Below is a small trained network, with its code and all its weights. Each question gives an input and a class and asks what happens when units are switched off, that is, made to give their printed mean instead of their output.

import numpy as np


def w(rows, s, z=0):
    codes = np.array(rows[::2]) - 128.0
    scale = np.full(codes.shape[1], s)
    scale[-1] = z or s
    return codes * scale


def f(y):
    return y / 2 * (1 + np.tanh(0.7978845608 * (y + 0.044715 * y**3)))


def log_softmax(a):
    a = a - a.max(-1, keepdims=True)
    return a - np.log(np.exp(a).sum(-1, keepdims=True))


def net(x, mask):
    res = np.array(x, float).reshape(1, 4) / 4 @ E
    y = f(res @ A[0][:, :-1].T + A[0][:, -1])
    res = res + np.where(mask, y, B[0][:, -1]) @ B[0][:, :-1]
    return log_softmax(res[-1] @ U[:, :-1].T + U[:, -1])


A, B = {}, {}
E = w([
[171,81,167,112,254,190,141],'x0',
[181,77,75,165,132,211,153],'x1',
[89,120,85,202,110,71,142],'x2',
[174,180,22,75,133,107,142],'x3',
],0.0077)
A[0] = w([
[150,125,39,116,200,151,135,220],'neuron 1',
[165,131,163,87,173,134,137,216],'neuron 2',
[116,92,217,165,112,169,138,153],'neuron 3',
[125,106,162,159,169,162,123,253],'neuron 4',
[144,135,254,70,140,176,127,217],'neuron 5',
[107,104,148,191,140,96,132,133],'neuron 6',
[127,144,142,69,182,148,115,179],'neuron 7',
[127,157,77,96,53,116,134,207],'neuron 8',
[148,106,145,115,193,165,148,152],'neuron 9',
[122,145,131,164,125,81,135,168],'neuron 10',
[112,123,117,134,150,107,113,92],'neuron 11',
[108,149,129,103,107,100,142,130],'neuron 12',
[115,182,139,53,92,29,123,213],'neuron 13',
[112,131,138,107,138,155,138,125],'neuron 14',
[132,123,122,112,136,121,112,116],'neuron 15',
[150,125,99,117,97,123,145,101],'neuron 16',
[157,119,33,116,93,228,126,149],'neuron 17',
[107,136,69,174,82,63,131,234],'neuron 18',
],0.015,0.0038)
B[0] = w([
[200,80,115,181,207,149,113,234],'neuron 1',
[80,124,127,82,177,170,181,202],'neuron 2',
[102,158,145,164,44,206,89,209],'neuron 3',
[122,104,204,101,118,168,149,202],'neuron 4',
[115,104,123,3,72,138,57,235],'neuron 5',
[86,64,161,114,97,113,167,171],'neuron 6',
[89,156,138,88,158,172,207,195],'neuron 7',
[161,126,43,123,111,84,111,218],'neuron 8',
[160,136,185,139,202,144,55,210],'neuron 9',
[101,104,153,142,133,100,119,169],'neuron 10',
[102,93,123,131,147,127,127,128],'neuron 11',
[128,131,105,135,168,82,95,161],'neuron 12',
[80,233,80,151,183,72,138,251],'neuron 13',
[122,124,128,106,139,135,111,139],'neuron 14',
[123,127,119,121,141,129,134,130],'neuron 15',
[135,121,95,113,103,128,142,147],'neuron 16',
[226,121,92,83,88,143,199,227],'neuron 17',
[130,85,149,190,106,34,128,242],'neuron 18',
],0.027,0.011)
U = w([
[78,186,75,183,253,115,167,42],'0',
[176,110,127,200,74,174,178,29],'1',
[67,217,76,42,217,134,127,140],'2',
[185,76,162,124,240,215,141,219],'3',
[73,177,56,206,131,12,73,137],'4',
[57,57,172,217,82,73,132,252],'5',
[235,116,15,160,118,109,172,211],'6',
[82,117,163,71,63,222,55,101],'7',
],0.0058,0.0019)

Each question gives the input, the list of numbers given to net, and the class t.
The units are the neurons (one row each of A and B). Each row of codes is followed by its name. A weight is (code - 128) times the scale printed after its matrix; where a second scale follows, it is the last column's (A, B and U).
mask holds one flag per neuron, in row order. A switched-off neuron (its flag False) gives its mean, the last column of its row in B, instead of its output. The means were averaged over made-up inputs and are rounded, as every weight is.
A unit's drop is (log p(t) with every unit on - log p(t) with that unit switched off) / (log p(t) with every unit on - log p(t) with every unit switched off).
The circuit of an input: a set's keep is (log p(t) with only the set's units on - log p(t) with every unit switched off) / (log p(t) with every unit on - log p(t) with every unit switched off). Starting from the 12 units with the biggest drops (on a tie, the unit counted first), units are removed one at a time, each time the one whose removal leaves the highest keep (on an exact tie, the one counted first), for as long as the keep stays at least 0.8.
units of the circuit, in order: the units of the circuit, biggest drop first
unit that matters most: the unit with the biggest drop
top k neurons: the k neurons with the biggest drops, biggest first
drop of u: that unit's drop, to one decimal
input [4,2,2,8], class 3: unit that matters most -> neuron 1
input [-3,7,-7,-2], class 7: units of the circuit, in order -> [neuron 1; neuron 13]
input [-3,-2,-5,8], class 6: top 3 neurons -> [neuron 8; neuron 17; neuron 9]
input [-2,6,4,-8], class 5: top 2 neurons -> [neuron 5; neuron 6]
input [-7,3,2,-5], class 5: top 3 neurons -> [neuron 13; neuron 6; neuron 18]
input [-5,3,-1,-2], class 4: units of the circuit, in order -> [neuron 1; neuron 2]
input [1,-2,8,0], class 5: top 3 neurons -> [neuron 6; neuron 13; neuron 8]
input [8,-4,8,8], class 3: top 2 neurons -> [neuron 1; neuron 13]
input [-7,2,1,7], class 4: top 2 neurons -> [neuron 13; neuron 18]
input [2,-2,-7,0], class 7: top 2 neurons -> [neuron 5; neuron 13]
input [7,5,-7,-2], class 7: top 2 neurons -> [neuron 5; neuron 3]
input [2,-8,7,-8], class 5: drop of neuron 6 -> 0.2
input [8,-4,8,7], class 3: drop of neuron 13 -> 0.5
input [2,-5,-7,-3], class 7: units of the circuit, in order -> [neuron 5]
input [-5,-7,-8,8], class 4: drop of neuron 6 -> 0.0
input [-2,7,1,-6], class 7: drop of neuron 1 -> 0.2
